In the rows, 128 means zero.
Rows near named flat spaces through zero:
benu-nulol: [132 118 110 131 129 120 103 138 125  93 161 184  88 162 135 125 155 152
 114 144 159 160  97]
morug-ratis: [176 138 109  94 178 119 162 120 126 123 142 139  98 166 160 120 158 151
 136 139 157 127 129]
kedu-napu: [124 120 121 105 113 128 154 168 124 149 181 139 141 150 153 111 146 151
 104 117 126 113 137]
zos-tose: [161 118 140  87 153 118 195 150 139 116  74  80  99 159 124 132 146 124
 186  64 113 148 123]
zos-tose: [146 121 134 116 153 107 166 150 129 104 132 128 146 167 145 108 137 159
 114 120 136 161 122]
kedu-napu: [131 139 135  97 114 141 129 153 108 154 181 138 127 118 134 120 117 129
 111 136 127 104 155]
zalop-mus: [138 117 137  99 131 135 125 137 120 109 117 118  94 135 115 137 134  99
 169  91 130 159 119]
nit-nufon: [ 83 123  95 136 107 114 107 120 124 135 123 169 160 154 107  99 112 154
 124 178 157 135 133]
benu-nulol: [153 121 147 133 128 124 130 132 154 128 157 120  87 108 133 132 159 147
 106 123 110 143 116]
zalop-mus: [127 124 120  89  97 114 134 141 146 119 128 148 130 136 105 106 106 132
 159 135 153 142 122]
morug-ratis: [ 82 128 117 127  96 157  81 136 134 138 111 149 126 132  72 131 127  99
 175 139 127 157 150]
kedu-napu: [130 116 134 113 165 140 121 134 111  97 118 121 140 166 125 127 145  99
 158 101 137 196 134]
morug-ratis: [133 123  97 137 126 166  99 104 110 127 128 128  82 114 167 184 158  56
 163  74 132  68  95]
kedu-napu: [ 93 126 105 115  98 135 130 159 117 155 161 156 158 152 131 110 127 142
 118 139 135 106 146]
morug-ratis: [ 98 127 104 104 138 166 130 168 126 162 128 141 101 192  96 126 190 131
 177 121 115 162 174]
kedu-napu: [156 112 134  95 128 102 181 150 163  87  87 113 133 158 126 118 128 131
 175  82 139 163  97]
zalop-mus: [104  93 101 119 145  93 149  99 112 160 112 106 108 159 129  95 159 174
 123 139 131 141 126]
zos-tose: [100 120 116 150 137 131  92 106 102 132 156 143 164 131 142 117 126 125
  93 156 141 138 134]
zalop-mus: [104 128 152 102  87 121 128 175 117 147 139 139  94 127  71 107 107 166
 125 145 108 151 154]
kedu-napu: [131 134 132 131 121 105 179 131 144 160 108  98 146 118 133 115 116 167
 109 134 107  84 138]
morug-ratis: [159 139 121 125 139 106 169 137 134 127 129 137 100 141 152 128 135 172
 108 135 132  91 113]
zos-tose: [137 120 121 100  62 135 141 129 171 180 151 107  75  70 127 143 141 114
 151  98 106  54 115]
kedu-napu: [ 81 146  98 118 110 143 123 132 126 142  66 145 178 158  81 118  92 108
 189 151 145 120 162]
morug-ratis: [ 74  88 178 153  94 121 106 123 115 146 128  60 191  73 105 112  97 103
  95  95  77 169 139]
benu-nulol: [137 100 147 116 153 114 114 124  94 122 157 116  59 134 126 120 160 150
 106 120 120 182 120]
kedu-napu: [111 139 105 170  77 118 137 167 183 122 129 186 127 146 119 130 143 186
 103 157 126  97 103]
nit-nufon: [149 150 139  79  93 155 137 166 139 151 174 136 120 103 126 134 113 103
 148 114 125  90 151]
benu-nulol: [135 144 129 171 143 151 110 137 151 112 147 152 149 135 144 146 156 127
 102 140 122 137 129]
nit-nufon: [155 114 131 105 137 123 119 100 149 123 155 116 116 109 140 119 144 111
 136 124 143 154 116]
kedu-napu: [135 113 143 177 156 110 120  78 113 148 140  87 109  85 162 136 147 148
  60 136  99 109 115]
benu-nulol: [102 116 149 135 109 116  99  96  99 155 124  96 118  74 104 121  92 123
 108 142 109 121 137]
nit-nufon: [ 51 142 126 181 117 108 134 158  68 126  42 146 170 171  80 119  67 180
 105 164 110 115 150]
zos-tose: [ 77 116 114 189 127 102 138 182 148  76  80 184 169 222  95 106 150 206
 106 155 130 206 111]
zalop-mus: [126 116 142 138 148 133 124 114 116 124 112  95 130 122 132 137 137 106
 131 103 112 149 128]
nit-nufon: [151 124 155  82 110 128 109 144 115 120 190 138  99 100 123 117 109 118
 119 126 138 151 129]
morug-ratis: [126 109  93 138 125 115 135 100 116 121 107 127 108 135 166 146 139 115
 138  99 145  79  81]
benu-nulol: [122 135 134 110 128 144 148 171  80 161 180 127 127 139 155 129 132 139
  93 113 109  88 157]
zalop-mus: [137 173 171 184 135 163 136 179 139 114 106 126 147 116 115 168 119 128
 103 121  77 115 154]
zalop-mus: [171 145 163  88 107 156  86 135 148 121 210 144 104  68 121 133 115  88
 126 137 137 147 139]
nit-nufon: [112 116 159 138 107 129 110 125 137 123 105  98 131  94  93 132 110 107
 139 110 103 160 127]
benu-nulol: [146 147 105 142 162 129 146 101 152 157 103 126  94 141 128 133 166 160
 135 163 124 104 144]
zos-tose: [107 189 138 145 181 173  82 125   4 132 109 149 146 133 120 158  55  89
 113 171 133  84 195]
zos-tose: [ 92 118  81 175 116 141  98 123 111 102 119 171 148 159 162 155 142 105
 125 113 150  94  87]
benu-nulol: [119 108 110 140 163 128 139 140 107  83  72 130 110 197 132 145 162 119
 167  82 135 171 100]
zalop-mus: [100 105 126 119 120 137  76 109  57 132 161 129 100 110 136 136 114  90
 117 113 136 125 120]
zos-tose: [116 123 121 100 124 131 184 173 134 158 119 109 148 170 127 113 149 148
 148  99 108 120 154]
kedu-napu: [122  86 115 143 161 102 135  61 122 118  69  69 135 128 149 129 143 102
 151  90 131 147  92]
zalop-mus: [129 138  98 133 138 139 105 119  94 105 137 169 122 148 158 148 121 106
 129 132 163  94 108]
nit-nufon: [133 162 131 124 133 146 139 153 126 127  97 142 124 142 103 140 111 128
 154 140 124 115 154]
morug-ratis: [158 160 166 131 135 165  88 119 152 122 154 124 137  73 109 145 112  83
 131 146 118 150 157]
nit-nufon: [169 144 126  61 111 149 109 150 141 121 203 174  87 120 128 125 130 106
 154 137 164 134 133]
morug-ratis: [124 129 140 132 136 117 184 185 123 147 141 122 134 169 136 113 152 192
  88 122  96 126 149]
benu-nulol: [142 131 150 141 143 131  94 100 153 114 147 125 148  98 117 119 126 116
 114 157 132 179 135]
zalop-mus: [136 117 145 101 137 140 103 131  95 129 156 121  68 120 116 134 142 112
 136 113 122 160 135]
zos-tose: [ 97 136 122 152 102 139  98 129 133 145 134 149 136 116 106 128 122 135
 116 159 122 118 141]
kedu-napu: [135 133 143 144 136 136 121 152 120 133 182 143 118 129 145 129 152 154
  75 139 112 134 137]
zalop-mus: [166 146 179 136 135 156 124 137 170 109 134  95 151  81 122 150 124  83
 135 101  98 158 140]
nit-nufon: [101 145 113 126  94 144 110 163 126 140 151 177 136 143 107 123 117 141
 125 158 137 112 147]
nit-nufon: [116 172 132 167 142 154 149 156 137 158  96 130 155 142 110 142 130 153
 117 157  93  93 178]
morug-ratis: [ 82 116 152 160  81 147 123 160 138 164 118  95 132  99  96 142 136 125
 118  98  65 119 144]
nit-nufon: [100 158 170 165 125 144 109 148 134 129  67 117 144 112  49 133  91 136
 137 161  87 168 176]
morug-ratis: [136 101 135 129 173 126 145  75 173 158 109  52 163 118 132 108 178 114
 146 115 105 184 149]
zos-tose: [ 60  98  99 142 120 144 108 112 118 175 122 107 171 147 117 113 159 112
 140 123 114 142 154]
benu-nulol: [113 117 139 162 129 109  55  55 132 123 121 130 103  76  88 116 111 134
 106 193 138 176 119]
benu-nulol: [141 131 142 149 139 147 124 153 147 100 149 137 152 138 145 142 151 115
 115 108 120 157 122]
zos-tose: [116 126 110 134 126 132 112 119  77 139 167 143 132 123 171 137 118 118
  92 127 141  73 119]
[116 115 139 110 134 127 118 129  88 137 161 117 144 126 137 112 116 119
 108 123 129 144 143]
kedu-napu
[ 99 125 154 132  91 132 126 161 120 124 104 115 144 114  93 132  94 116
 138 104 102 136 134]
zalop-mus
[144 103 111  96 130 115 160 117 160 122  97 103 108 146 131 124 157 115
 184  87 138 144 103]
zalop-mus
[124 118 109 128 117 109 106  94 114 101 113 145 133 119 138 128  95 109
 137 133 165 114  91]
morug-ratis
[ 91  83  98  91  89 109 111 105  95 136 149 125 147 124 145 106 106  96
 144 101 161 116  98]
kedu-napu
[ 48 131 124 183  76 132  60 163  95 134 183 205 170 135 100 107 100 175
  46 201 129 138 145]
kedu-napu
[170 155 128 121 157 159 103 105 142 113 145 140 116 110 143 152 137  84
 148 136 146 126 133]
morug-ratis
[152 113 157 138 149  75 153 143 121  70 102 134  86 155 117 113 122 194
  98 132 130 189  89]
zos-tose
[109 150  71 117  93 159 139 126 193 167 103 152 171 143 117 132 143 101
 197 141 146  72 147]
nit-nufon
[115 127 124 115  89 127 159 163 130 162 123 121  94 126 117 133 132 150
 136 108 103  80 132]
zos-tose
[120 153 109 163 146 160 146 157 126 133 118 143 162 164 155 154 152 125
 121 118 114  87 144]
benu-nulol
[118 152 149 141  96 163 135 194 114 130 122 137 110 124 113 166 117 114
 132  93  89  88 141]
nit-nufon
[110 149 110 177 157 150 121 151  63 124 111 158  87 169 148 169 146 145
 100 127 114  81 130]
zalop-mus
[108 158  91 131  79 150 114 140 154 157 128 178 122 124 109 140 120 129
 151 162 140  60 138]
kedu-napu
[147 121 146 112 118 119 125 110 172 140 147 108 122  92 111 110 135 133
 130 141 123 158 133]
zos-tose
[126 154 115 138 148 162 121 131 117 109  81 137 143 149 124 160 120  81
 175 112 135 114 138]
zos-tose
[125 128 123 147 119 121 129 140 130 103 102 146 107 142 123 142 128 139
 132 120 129 124 102]
zos-tose
[ 92 114 128 120 110  99 120  91 137 154 108 107 187 107  93  81  86 141
 128 171 137 152 149]
nit-nufon
[111 120 114 141  87 129 106 122 154 149 165 147 131 102 133 125 137 134
 106 144 129 102 116]
zos-tose
[162 125 159 148 136 120 161 135 108 129 158  88 121  89 190 153 127 130
  67  82  94  70 104]
morug-ratis
[137 170 127 174  98 168 136 175 145 130 133 157 121 112 151 185 132 118
 110 109  99  34 121]
zalop-mus
[ 97 108 129 141  96 125  93 120 145 148 173 136 153 105 118 105 134 138
  95 154 124 151 132]
nit-nufon
[125 135 144 134 108 125 120  95 160 141  99  96 169  73 105 123  87 103
 141 140 120 119 137]
benu-nulol
[ 83 116 119 129 121 114 127 150  72 140 107 140  96 165 100 117 121 165
 121 136 121 132 137]
zalop-mus
[ 90 117 127 116 111 118 124 123  83 168 156 115 166 115 132 101  95 136
  94 143 125 104 153]
kedu-napu
[ 97 130 119 149  73 170  86 153 178 124 118 155 121 117  87 157 148  86
 176 110 115 137 122]
nit-nufon
[160 117 143 139 185 111 121  48 167 134 153  80 200  91 159  94 140 121
  93 165 139 181 141]
zalop-mus
[175 206 153 134 187 170 165 136 157 154  62 102 118 125  90 158 128 126
 170 159  92 106 205]
kedu-napu
[146 146  93 134 125 114 169 132 180 134 117 156 145 154 145 119 144 170
 130 156 147  87 119]
zalop-mus

Rows near named flat spaces through zero:
futtuvo: [142 107 123 100 162 109  99 121 126 109 116 131 142 125 109 122 130 135
 123 128 136 128 103]
nezusbef: [133 120 123  88 159 132 146 138 106 146 148 131  93 106 155 127 120 175
 142 114 127 120 149]
nezusbef: [155 131 130 141 124 148  96 129 146 164 124 115 124 127 136 130 108 143
 155 175  97 106 163]
garurez: [100 120 128 149 117 124 150 128 106 121 139 132 117 116 119 140 128 111
 132  97 138 146 141]
garurez: [125 137 114 189  97 112  98 123  88 162 148 152 123 112  81 116  79 120
 133 136 130 134 138]
pumifludav: [140 103 178 195  91 125 100 131 138 153 183 144 170  96 105 135 104 127
 173 131 119 148 147]
pumifludav: [131 108 104 100 158 128 121 129 120 107 107 128 134 144 106 130 148 120
 113 137 161 144  91]
pumifludav: [130 174 109 149 111 125 135 127  99 159 130 137 109 116 127 115  99 125
 132 120 115 113 158]
garurez: [109 142 159 179  82 100 134 121 112 145 185 163 122  96 125 113  81 139
 134  94 113 133 137]
nezusbef: [114 122 158 204  71 135 115 108 174 128 174 171 146 134 106 140  96  81
 174 165 136 180  98]
nezusbef: [ 68  88 143 133  58 180 158 109 127 111 108  78  92 138 100 166 102 103
  85 148 155 131 100]
fubabapul: [ 93 131 109 195 100 140 162 142 120 137 150 153 113 148 125 145 146  89
 145 130 150 176 141]
fubabapul: [153 193  68 116 129 155 132 114  71 187 135 161  83 107  95 115  56 121
 167 161 161 134 126]
nezusbef: [134 150 144 126  99 183 166 128 140 151 139 111 127 113 142 153 120 108
 171 143 138 136 149]
nezusbef: [137 137 118 112 139 134 140 135 106 135 129 129 133 121 121 125 134 131
 128 118 148 132 123]
pumifludav: [100 125 115 138 123 100 104  98 163  71  83 132 132 165 110 127 135  75
  97 137 119 136  85]
garurez: [171 194 121 127 123 139 140 144 161 153 139 157 160 159 160 101 150 129
 133 158 134 129 106]
futtuvo: [ 90 128  91 196 132  80 119 143 105 140 130 153  79 150 149 114 136 140
 108 111  83 122 186]
pumifludav: [149 123 171  82 151 117 130 119 156  90 128 117 176 105 140 130 150 126
 141  91 124 123 111]
futtuvo: [113  95 143 170 119 121 127 142 126 115 129 115 159 130 113 143 164 108
 125 107 130 144 146]
garurez: [102 147  88 200 130  97 113 115 110 129 128 169 101 128 109 131 110  76
 169 120 110 158 167]
garurez: [140  98 159  51 150 143 116  93 188 106 161 156 103 117 151 132  80 160
 168 172 138 145  59]
futtuvo: [133 161 116  84 174  86 139 117 158  81 122 169 135 147 162 104 156 120
 123 100 126 139  86]
futtuvo: [134 184 109 175 120  88 134 124  94 133 158 189 154 113  97 102 115  89
 147  88 149 162 115]
pumifludav: [117 136 112 115 127 114 104  90 142  93 101 144 121 139  96 124  98  88
 121 145 137 139  75]
futtuvo: [113 119  95 113 138 142 133 119  91 117  92 106 111 124  91 145 124  99
 120 124 155 134 125]
pumifludav: [119  98 164 135 118 118 120 124 167 113 158 143 135 132 146 128 127 145
 131 135 118 139 107]
fubabapul: [159 170 129 139  99 153 122 133 150 179 152 145 122 141 148 110  97 152
 140 183 119 114 124]
fubabapul: [106 154 105 130 143 108 156 123 126 119 144 170  89 133 156 121 125 121
 144 108 124 149 131]
nezusbef: [174 138 128 126 181  85 123 175 105 157 168 161 164 120 160  91 175 192
 129  91 121 122 154]
fubabapul: [138 133 135 168 123 116 127 167 176 104  87 100 202 197 154 120 239 104
  72 130 111 118 132]
fubabapul: [112 118 154 151  62 187 174 139  91 152 147  92 147 105  88 157 120 106
 122 120 182 146 123]
futtuvo: [127 119 140 140 132 121 126 136 141 111 110 107 155 134 135 135 164 115
 122 111 112 121 149]
garurez: [137 148  85 140 128 112 113 125  63 142 128 157 139 123  56 107 101 110
 106 124 183 148  83]
fubabapul: [138 174  80  55 164 128 139 107 118 103  77 129 110 143 123 115 125 108
 106 129 150 116  85]
garurez: [123  78 147 101 140 114  97 114 119 106 120 108 132 108 100 132 110 147
 109 120 129 116 109]
nezusbef: [117 145 140 141  78 165 160 133 137 140 127 108 132 142 131 137 130 114
 108 142 142 126 118]
fubabapul: [155 120 107 135 159 114  75 129 146 117  81 114 162 153 108 124 156 108
 125 157 112 117 132]
garurez: [136 115 117 111 158 111 114 133 121  98  94 112 161 139 109 126 167 113
 104 111 139 127 113]
futtuvo: [143 120 144  83 145 155 145 138 167 128 129 113 125 141 175 135 153 157
 135 149 122 119 125]
pumifludav: [121  56 137 106 137 156 110 139 164 115 108  91 122 166 137 148 158 156
  98 181 133 124 106]
garurez: [105 132  79  86 175 136 150 109 127 102 100 141  68 138 143 145 128 102
 157 133 138 150 127]
nezusbef: [145 172 139 154  80 154 126 135 172 174 135 124 118 156 172 113 111 150
 121 184  88  94 147]
nezusbef: [137 133 134 121 151 110 136 143 127 119 128 127 148 124 148 122 162 137
 127  95 117 122 147]
fubabapul: [125  46 124 131 163 108  44 105 148 111 111 124 109 130  96 141  98 142
 145 178 103 128 124]
pumifludav: [139 181  81 143 130 100 114 131  89 144 100 140 127 143 107  96 122 120
  90 121 125 106 129]
fubabapul: [144 102 135  47 188  95  78  85 125  98 111 125 106  80 118 123  73 157
 152 113 100  99 119]
futtuvo: [150 117 165 103 118 148 122 117 145 109 119 101 182 111 102 140 133 108
 134 127 149 129  97]
fubabapul: [130 148  90 115 133 139 136 129  95 139 109 128 113 136 106 124 122 119
 113 137 156 130 114]
pumifludav: [163 126 157 113 129 105 101 149 143 150 149 128 153 137 155  91 133 203
  84 138 103  86 116]
futtuvo: [ 87 102 143 178  76 129 133 127 129 151 178 152  80 132 134 128  84 156
 117 148 122 140 125]
nezusbef: [ 79 105 138 151  93 106 126 109 148  98 137 146 100 151 126 124 108 125
  86 132 124 138  86]
garurez: [135  57 185 140 112 123  61 117 157 131 133  89 144 105 115 138  95 168
 126 154  81  92 147]
pumifludav: [135 113 152 114 135 124 136 137 139 132 163 142 132 120 150 122 131 163
 133 122 130 133 118]
futtuvo: [ 48 101 113 224  85  84 136 120  87  96 137 154 108 135  79 138 123  73
  97  80 140 171 128]
[122 145 135 142 108 124 131 116 122 113 112 118 152 119 105 131 127  90
 123 106 131 128 126]
futtuvo
[129 164 141 116 135  72 127 115 149  95 140 169 145 132 150  92 129 132
 104  89 111 123  91]
pumifludav
[109  97 102  93 134 139 125 121  83 123  98  99  95 127  90 135 109 140
  84 132 157 116 105]
nezusbef
[ 73  95 140 113 102 132 163 110 154 101 172 168  70 147 146 133  98 144
 110 143 159 168  55]
futtuvo
[103 106 136 196 111 126 137 132 131 114 148 145 151 126 105 153 150  74
 165 112 143 180 141]
garurez
[107 173 103 118 123  99 125  98 122 104  88 131  98 133 128 113 101 102
 100 108 101 102 125]
futtuvo
[113 130 130 137 131 134 161 140 126 124 133 123 121 126 152 141 155 120
 140 102 124 137 160]
pumifludav
[116  81 128 154 134 101  87 119 123 126 156 160 114 124  99 124  96 143
 135 146 132 151 106]
nezusbef
[195 112 138 122 145 152 100 165  77 189 145 100 186  91  89 123 134 172
 144 136 154 111 155]
pumifludav
[100  74 138  98 111 128  95  89 122  96 111 110 106 118  74 138  71 128
  94 147 148 125  66]
futtuvo
[117 181 138 140  94 112 175 129 106 143 181 175 118 111 142 103 102 137
 123  86 144 141 109]
garurez
[146 115 115  91 161 141 132 145  89 143 112  97 127 110 122 134 143 153
 126 114 139 110 154]
nezusbef
[132 220 120  97 124 140 178 101 190  99 119 165 124 151 180 122 135  70
 164 130 126 146  97]
fubabapul
[107 135 112 174 134  99 132 121 122 105 138 168 135 128 110 132 138  77
 157 101 137 173 129]
garurez
[106 112 138  86 137 122 142 115 155  83 109 117 119 144 147 132 144 128
  98 117 129 125  93]
fubabapul
[149 149 114 163 104 151 129 149  87 180 138 122 143 120 100 124 120 129
 131 141 148 126 150]
fubabapul
[121 158 106 158 146  99 135 134 147 126 141 173 112 149 165 115 147 118
 149 122 104 145 148]
fubabapul
[105 110 131  99 124 118 123  97 130  86 116 133 121 126  97 131 104 108
 106 122 153 141  67]
futtuvo
[ 98 132  88 111 136 141 156 112 102 103 103 133  98 135 100 145 126  82
 127 121 170 159 100]
fubabapul

Rows near named flat spaces through zero:
ral-godip: [127 157 122 120 133 164 145 162 115 158 170 134 174 170 119 118 175 113
 109 174 118 117 104]
piz-fano: [148 131  95  96  81 126 117 188 133 136 112 118 140 170 125  88 118 101
 166 182 183 125  71]
koz-buk: [144 144 123 151  93 156 143 105 133 124 115 160 166  89 128 118 137  99
  94 118 108 121 127]
piz-fano: [107 135 115  99 149 111 124 169 135  99 125 114  69 111 172 182 112 158
 158  64 139 139 162]
ral-godip: [119 143 131 125 136 141 138 150 124 142 153 134 142 146 127 129 152 128
 115 150 125 123 123]
rozi-kape: [147 139  62 114  83 156 108  88 123 142 100 106 153 136 162 127 100  89
 144  95 143 105  97]
koz-buk: [114 129 103  87 168  76  90 189 122 103  96 126  42 126 181 148 125 186
 174  95 136 152 170]
koz-buk: [100 131 116 111 149 128 118 122 119 124 167 104  82 124 177 186 116 163
 123  46 116 119 160]
rozi-kape: [121 128 112 123  95 148 123 111 123 146 169 107 135 146 146 136 112 120
 110 104 141 102 105]
mami-befa: [111 134 143 126 111 106 115 181 122 124 170 165  87 111 160 117 148 174
  82 117 121 127 148]
rozi-kape: [119 139 105 120 105 158 133 113 127 148 153 103 151 152 141 144 117 104
 125 116 145 104 102]
ral-godip: [ 82 181  83 133 118 129 138 142 169 123  10 158 143  98 171 151 114  81
 163 164 187 124 134]
piz-fano: [118 107 151 155 140 102 116  86 130 147 105 132 134 139  98  94 120 130
 123 184 136 126 123]
koz-buk: [101 169 150 117 171 189 195 175 132 127 201 113 165 144 117 206 173 114
 118 109 109 127 139]
koz-buk: [140 152 124 143  96 161 150 130 134 118 126 162 161  88 135 129 145 103
  93 110 108 124 131]
ral-godip: [124 149 129 127 146 130 142 158 134 116 104 150 131 112 132 138 149 127
 134 137 120 141 146]
koz-buk: [124 121 127 134 131 128 122  98 125 134 130 118 128 129 130 132 118 129
 125 117 125 122 130]
rozi-kape: [153 132 108 119 110 130 123 139 129 109 100 138 127 106 139 121 125 119
 140 107 122 137 129]
mami-befa: [111 140 144 138  42 146 161 175 163 121 146 149 153 110 122 120 106  88
 101 155 190 110  85]
koz-buk: [131 157 113  95 140 111 129 233 133  93 101 164  90 105 162 137 158 152
 151 120 128 157 156]
piz-fano: [125 136 135 144 132 152 139 101 120 150 154 130 162 139 115 125 146 117
 100 142 109 115 121]
piz-fano: [121 123 158 136 121 109 144 162 148 102 111 149 112  99 114 127 122 132
 131 141 145 144 138]
rozi-kape: [121 121 150 142 174  99 124 121 130 125  90 141 119 125 106 115 141 143
 142 169 118 147 151]
rozi-kape: [118 106 131 126  93 126 110 111 119 160 190  99 125 172 127 109 106 135
 106 138 154  99  90]
piz-fano: [168 121  93 106  97 127 107 140 121 120 105 122 128 133 136 100 116 116
 154 119 135 132 105]
ral-godip: [192 115 110 131  82 152 120  99 111 122 134 135 160 111 115  89 129 107
 111 100  92 127 106]
rozi-kape: [ 93 162 109 129 153 174 158 104 136 155 129 101 175 158 131 176 135  88
 140 140 142 108 117]
mami-befa: [161 124 102 123 145 140 121  87 117 123  92 112 145 125 122 129 125 111
 157 105 102 136 131]
mami-befa: [163 124 114 123 171 148 139  87 120 124  86  99 164 141  93 137 132  98
 177 130 102 144 126]
ral-godip: [ 87 127 137 130 126 126 124 126 127 160 178 110 122 167 136 135 123 140
 107 150 155 103 112]
piz-fano: [120 130 128 120 126 122 130 151 134 123 125 126 118 131 132 133 124 130
 138 133 144 131 126]
mami-befa: [119 127 101 133 145 104  84  87 109 149 105 137 104 131 163 110 130 156
 117 123 110 119 148]
mami-befa: [154 123 131 111 150 123 121 156 108 104 156 135  96 110 141 138 151 166
 123  73  80 148 160]
koz-buk: [103 131 130 138 194 146 140  60 122 143 126  92 141 143 122 180 128 125
 142 107 104 123 152]
mami-befa: [129 122 120 123 192 103  93 104  98 139 123 128  96 141 145 125 153 176
 131 117  80 139 168]
piz-fano: [133 111 122 125 132 100 106 117 128 121  96 122 103 125 131 116 109 139
 150 128 137 136 133]
rozi-kape: [146 107 124 121  76 120 106 132 119 127 170 125 105 125 143 105 108 144
 103  94 133 116 111]
ral-godip: [ 65 137 130 122 173 100 131 139 152 134  88 105  99 151 140 169 106 133
 174 161 183 128 140]
ral-godip: [185 107 128 124 139 119 126 116 124  85  80 132 119  85 108 120 121 127
 160  87  91 162 149]
[149 128 161 125 156 135 143 168 109 118 184 147 125 124 109 125 176 159
 100 120  75 146 149]
ral-godip
[135 143 122 131  72 153 138 145 130 117 164 154 133  91 156 133 131 123
  81  80 118 115 126]
koz-buk
[ 88 150 131 129 161 154 144 118 122 152 178 113 137 151 144 173 148 136
 106 115 117 110 141]
piz-fano
[164 118 118 127 104 145 122 109 114 133 144 122 151 135 115 104 129 115
 120 119 110 123 107]
ral-godip
[148 128  88 116  97 138 112 111 125 136 104 114 143 141 140 112 109 103
 147 124 144 118 100]
rozi-kape
[ 86  98 152 117 192  80 119 118 141 121 110  77  70 154 119 169  89 159
 187 130 166 141 149]
ral-godip
[ 91 135 177 134 155 140 166 163 135 136 196 122 134 148 104 160 151 140
 105 150 132 125 132]
rozi-kape
[ 95 136 170 137 204 122 162 149 140 148 112 117 159 180  67 133 158 116
 163 238 148 144 122]
rozi-kape
[132 125 137 102  97  93 138 229 160  73  89 145  80  93 134 131 104 133
 171 125 180 158 130]
piz-fano
[ 86 139 126 144  97 115 121 121 146 132 118 149 108 102 165 137 107 132
  99 120 158 109 137]
ral-godip
[126 134 161 114 121 146 167 203 137 121 185 122 142 150  97 138 146 121
 127 154 147 134 105]
rozi-kape
[150 124 140 121 126 157 166 137 141 108 130 103 159 129  89 151 119  91
 159 121 135 139 109]
mami-befa
[118 136 149 121 141 151 159 158 130 135 175 111 149 156 105 149 144 119
 128 146 134 126 114]
koz-buk
[146 148 137 132  90 166 163 167 134 126 156 150 176 123 107 116 153  95
 102 150 126 125 101]
piz-fano
[152 142  76 129  76 156 121  95 134 140  75 128 177 129 136 103 109  70
 142 142 150 111  88]
ral-godip
[137 127 163 115 151 129 152 191 124 104 176 135 111 123 111 145 157 154
 123 113 104 150 146]
mami-befa
[123 119 132 128 127 123 122 122 126 144 139 115 133 155 116 115 123 127
 131 156 143 121 110]
rozi-kape
[129 137 120 144 108 150 133  90 127 128 135 138 142  98 145 142 125 118
  97  86 108 115 137]
koz-buk
[140 100 111 140 151 104  83  42 107 152  98 109 120 145 127  99 111 141
 137 131 108 122 132]
piz-fano
[122 126 130 127 132 121 122 130 125 130 136 129 117 129 135 129 129 140
 122 124 126 127 134]
mami-befa
[153 177 109  93 112 191 195 227 150  92 120 130 181 121 115 169 155  67
 169 124 143 147 105]
rozi-kape
[117 124 164 156 199  84 123 112 130 102  70 172  92  76 121 130 152 170
 125 132  81 163 201]
rozi-kape
[197 126 112 116 101 188 178 116 143  89  92  96 197 108  78 149 107  46
 184  93 125 145  93]
mami-befa
[ 95 104 162 121 190 116 140 113 128 135 169  71 103 169 103 176 111 150
 158 122 139 131 137]
mami-befa
[110 127 131 131 188 130 133  88 124 139 116  99 131 148 118 161 129 130
 153 128 116 131 146]
koz-buk
